Below is a small trained network, with its code and all its weights. Each question gives an input and a class and asks what happens when units are switched off, that is, made to give their printed mean instead of their output.

import numpy as np


def w(rows, s, z=0):
    codes = np.array(rows[::2]) - 128.0
    scale = np.full(codes.shape[1], s)
    scale[-1] = z or s
    return codes * scale


def norm(h):
    return h / np.sqrt((h * h).mean(-1, keepdims=True) + 1e-5)


def f(y):
    return np.maximum(y, 0)


def log_softmax(a):
    a = a - a.max(-1, keepdims=True)
    return a - np.log(np.exp(a).sum(-1, keepdims=True))


def net(x, mask):
    res = np.array(x, float).reshape(1, 4) / 4 @ E
    u = 0
    for l in range(3):
        y = f(norm(res) @ A[l][:, :-1].T + A[l][:, -1])
        res = res + np.where(mask[u : u + 5], y, B[l][:, -1]) @ B[l][:, :-1]
        u += 5
    return log_softmax(norm(res)[-1] @ U[:, :-1].T + U[:, -1])


A, B = {}, {}
E = w([
[123,86,52,82,108,127,122,163,131],'x0',
[141,87,174,58,252,133,125,140,135],'x1',
[121,97,68,55,155,149,126,143,226],'x2',
[134,210,175,193,87,144,153,66,236],'x3',
],0.0028)
A[0] = w([
[148,155,139,168,70,125,142,108,254,1],'0.n1',
[124,113,97,101,110,131,148,135,117,103],'0.n2',
[141,146,189,188,97,133,156,136,86,62],'0.n3',
[147,78,56,55,91,124,121,159,99,27],'0.n4',
[128,110,131,50,208,138,129,140,193,9],'0.n5',
],0.0087,0.00091)
B[0] = w([
[67,165,182,155,67,206,92,225,207,255],'0.n1',
[82,149,163,62,203,212,151,128,72,168],'0.n2',
[171,140,158,145,147,108,39,58,75,217],'0.n3',
[92,183,27,142,90,141,198,205,40,239],'0.n4',
[255,84,147,132,165,54,132,67,198,241],'0.n5',
],0.0057,0.007)
A[1] = w([
[45,50,98,174,157,90,163,63,142,30],'1.n1',
[152,115,156,180,96,101,124,106,192,105],'1.n2',
[220,18,130,60,228,54,185,113,230,51],'1.n3',
[46,116,163,147,60,164,123,142,254,3],'1.n4',
[160,61,181,188,88,121,113,105,210,122],'1.n5',
],0.0069,0.00068)
B[1] = w([
[109,140,101,121,135,141,150,109,125,128],'1.n1',
[117,107,115,104,131,128,137,159,89,191],'1.n2',
[254,143,98,110,119,95,103,113,217,254],'1.n3',
[80,154,154,168,137,153,121,152,157,232],'1.n4',
[113,121,95,120,124,143,159,156,64,212],'1.n5',
],0.0089,0.0071)
A[2] = w([
[93,125,79,117,158,147,164,232,190,156],'2.n1',
[37,70,28,80,151,132,231,130,80,12],'2.n2',
[8,121,197,150,83,192,139,149,237,3],'2.n3',
[93,76,178,172,125,85,88,2,83,112],'2.n4',
[121,132,160,186,155,124,64,72,196,85],'2.n5',
],0.0081,0.00037)
B[2] = w([
[144,156,191,165,111,104,92,85,38,221],'2.n1',
[61,122,94,59,129,123,255,171,143,210],'2.n2',
[98,89,152,237,110,151,94,175,226,253],'2.n3',
[89,105,168,82,168,132,104,27,135,192],'2.n4',
[106,108,46,114,100,123,141,168,63,185],'2.n5',
],0.009,0.0076)
U = w([
[76,138,77,75,120,124,241,190,70,58],'0',
[72,131,176,229,87,172,94,194,178,255],'1',
[99,113,173,106,154,125,78,33,61,1],'2',
[254,125,99,97,136,91,135,139,190,181],'3',
],0.008,0.00064)

Each question gives the input, the list of numbers given to net, and the class t.
The units are the neurons (one row each of A and B). Each row of codes is followed by its name. A weight is (code - 128) times the scale printed after its matrix; where a second scale follows, it is the last column's (A, B and U).
mask holds one flag per neuron, layer by layer. A switched-off neuron (its flag False) gives its mean, the last column of its row in B, instead of its output. The means were averaged over made-up inputs and are rounded, as every weight is.
A unit's drop is (log p(t) with every unit on - log p(t) with that unit switched off) / (log p(t) with every unit on - log p(t) with every unit switched off).
most important unit: the unit with the biggest drop
k most important neurons: the k neurons with the biggest drops, biggest first
drop when u is switched off: that unit's drop, to one decimal
input [6,5,-6,0], class 0: most important unit -> 0.n5
input [-6,8,3,7], class 3: 2 most important neurons -> [0.n5; 1.n3]
input [-5,2,-2,-5], class 2: 3 most important neurons -> [0.n5; 0.n1; 0.n4]
input [7,1,6,-5], class 0: 2 most important neurons -> [0.n4; 2.n2]
input [-6,4,-2,1], class 2: 2 most important neurons -> [0.n5; 0.n3]
input [-5,8,8,7], class 3: 2 most important neurons -> [0.n5; 1.n3]
input [6,-7,-4,0], class 0: 2 most important neurons -> [0.n1; 1.n4]
input [4,1,0,-3], class 0: drop when 0.n4 is switched off -> 1.8
input [-4,2,6,-6], class 3: drop when 0.n5 is switched off -> 2.1
input [-8,-2,-3,-4], class 2: drop when 1.n4 is switched off -> 0.0
input [4,1,0,-6], class 0: drop when 0.n4 is switched off -> 1.4
